Below is a small trained network, with its code and all its weights. Each question gives an input and a target symbol and asks what happens when units are switched off, that is, made to give their printed mean instead of their output.

import numpy as np


def w(rows, s, z=0):
    codes = np.array(rows[::2]) - 128.0
    scale = np.full(codes.shape[1], s)
    scale[-1] = z or s
    return codes * scale


def f(y):
    return y / 2 * (1 + np.tanh(0.7978845608 * (y + 0.044715 * y**3)))


def softmax(a):
    e = np.exp(a - a.max(-1, keepdims=True))
    return e / e.sum(-1, keepdims=True)


def log_softmax(a):
    a = a - a.max(-1, keepdims=True)
    return a - np.log(np.exp(a).sum(-1, keepdims=True))


def net(x, mask):
    ids = ['Δβζμξσφ'.index(c) for c in x.split()]
    T = len(ids)
    res = E[ids] + P[:T]
    q, k, v = (res @ M[0].T for M in (Q, K, V))
    z = softmax(np.where(np.tri(T) > 0, q @ k.T / 2**0.5, -1e9)) @ v
    res = res + np.where(mask[0], z, O[0][:, -1]) @ O[0][:, :-1]
    y = f(res @ A[0][:, :-1].T + A[0][:, -1])
    res = res + np.where(mask[1:13], y, B[0][:, -1]) @ B[0][:, :-1]
    return log_softmax(res[-1] @ U[:, :-1].T + U[:, -1])


Q, K, V, O, A, B = {}, {}, {}, {}, {}, {}
E = w([
[98,158,87,158,154,97],'Δ',
[173,128,155,103,77,144],'β',
[182,179,152,118,122,171],'ζ',
[117,68,108,60,181,215],'μ',
[128,123,108,126,116,99],'ξ',
[154,99,104,94,76,117],'σ',
[99,6,187,169,186,198],'φ',
],0.018)
P = w([
[88,201,128,234,2,142],'0',
[212,98,135,84,194,3],'1',
[162,129,121,128,100,42],'2',
[172,147,115,119,100,52],'3',
[89,93,245,157,160,175],'4',
[139,104,151,128,160,180],'5',
[170,65,146,109,143,178],'6',
],0.009)
Q[0] = w([
[4,37,201,76,184,254],'H1',
[215,231,81,197,5,58],'H1',
],0.0084)
K[0] = w([
[185,69,150,81,246,77],'H1',
[83,184,98,191,28,150],'H1',
],0.012)
V[0] = w([
[194,180,244,155,205,205],'H1',
[1,128,70,226,235,99],'H1',
],0.0095)
O[0] = w([
[45,133,100,97,47,87,247],'H1',
[149,150,253,63,167,149,24],'H1',
],0.019,0.0014)
A[0] = w([
[83,244,161,136,118,186,136],'N1',
[48,173,130,46,64,54,57],'N2',
[79,236,137,100,159,73,107],'N3',
[76,125,1,19,156,166,136],'N4',
[152,120,111,141,78,88,146],'N5',
[97,209,146,80,141,115,96],'N6',
[236,100,125,234,114,106,226],'N7',
[132,44,167,118,68,148,15],'N8',
[105,108,155,54,203,230,2],'N9',
[124,238,130,100,90,81,161],'N10',
[193,194,82,221,111,70,212],'N11',
[179,165,57,178,102,119,108],'N12',
],0.0084,0.0066)
B[0] = w([
[110,104,135,25,183,135,159],'N1',
[220,129,147,130,150,196,206],'N2',
[151,124,144,98,17,172,147],'N3',
[163,110,251,184,112,110,211],'N4',
[99,129,150,135,186,102,187],'N5',
[114,1,142,65,74,110,152],'N6',
[24,233,158,77,137,158,228],'N7',
[179,108,115,148,104,131,139],'N8',
[46,28,69,120,90,87,182],'N9',
[230,40,157,142,73,84,163],'N10',
[101,164,61,91,77,133,253],'N11',
[105,99,94,240,164,168,223],'N12',
],0.0086,0.013)
U = w([
[127,95,166,184,211,237,255],'Δ',
[138,105,136,187,126,207,145],'β',
[107,214,126,84,73,63,119],'ζ',
[121,197,161,105,46,133,46],'μ',
[121,234,203,154,137,166,134],'ξ',
[59,154,129,131,97,125,31],'σ',
[128,132,81,130,175,254,89],'φ',
],0.0078,0.0064)

Each question gives the input, a string of symbols that net reads in full, and the target symbol t.
The units are the heads (2 rows each of Q, K, V and O) and the neurons (one row each of A and B). Each row of codes is followed by its name. A weight is (code - 128) times the scale printed after its matrix; where a second scale follows, it is the last column's (O, A, B and U).
mask holds one flag per unit, heads first, then neurons. A switched-off unit (its flag False) gives its mean, the last column of its rows in O or B, instead of its output. The means were averaged over made-up inputs and are rounded, as every weight is.
A unit's drop is (log p(t) with every unit on - log p(t) with that unit switched off) / (log p(t) with every unit on - log p(t) with every unit switched off).
The circuit of an input: a set's keep is (log p(t) with only the set's units on - log p(t) with every unit switched off) / (log p(t) with every unit on - log p(t) with every unit switched off). Starting from the 12 units with the biggest drops (on a tie, the unit counted first), units are removed one at a time, each time the one whose removal leaves the highest keep (on an exact tie, the one counted first), for as long as the keep stays at least 0.8.
circuit, biggest first: the units of the circuit, biggest drop first
top k neurons: the k neurons with the biggest drops, biggest first
drop of u: that unit's drop, to one decimal
input σ Δ β φ μ β μ, target β: circuit, biggest first	(H1, N4)
input φ β μ σ Δ, target σ: circuit, biggest first	(H1, N2)
input Δ σ σ ζ ζ, target φ: top 3 neurons	(N12, N11, N4)
input β Δ ξ, target σ: circuit, biggest first	(H1, N12, N11, N7)
input β Δ μ σ, target σ: top 4 neurons	(N12, N11, N7, N2)
input β σ Δ μ β, target φ: circuit, biggest first	(H1, N4)
input σ φ φ β β, target μ: top 2 neurons	(N12, N3)
input σ σ ξ, target φ: circuit, biggest first	(H1, N11)
input σ β ξ ζ σ, target σ: circuit, biggest first	(H1, N7)
input σ β ζ μ ξ, target σ: top 3 neurons	(N2, N11, N7)
input Δ ξ β, target Δ: top 2 neurons	(N11, N9)
input φ ξ σ, target μ: top 2 neurons	(N12, N3)
input ζ ξ ζ, target β: circuit, biggest first	(H1, N12, N2, N10)
input ζ σ σ σ ξ σ Δ, target φ: top 2 neurons	(N11, N12)
input ζ σ Δ, target β: top 2 neurons	(N2, N12)
input σ ξ β, target φ: top 3 neurons	(N12, N4, N11)
input ξ σ β β, target ξ: top neuron	(N7)
input Δ ζ Δ Δ, target Δ: drop of N7	0.1
input φ μ φ ξ, target μ: drop of N11	0.0
input φ μ ζ Δ, target μ: drop of H1	0.7
input ζ β Δ Δ, target β: drop of H1	1.2
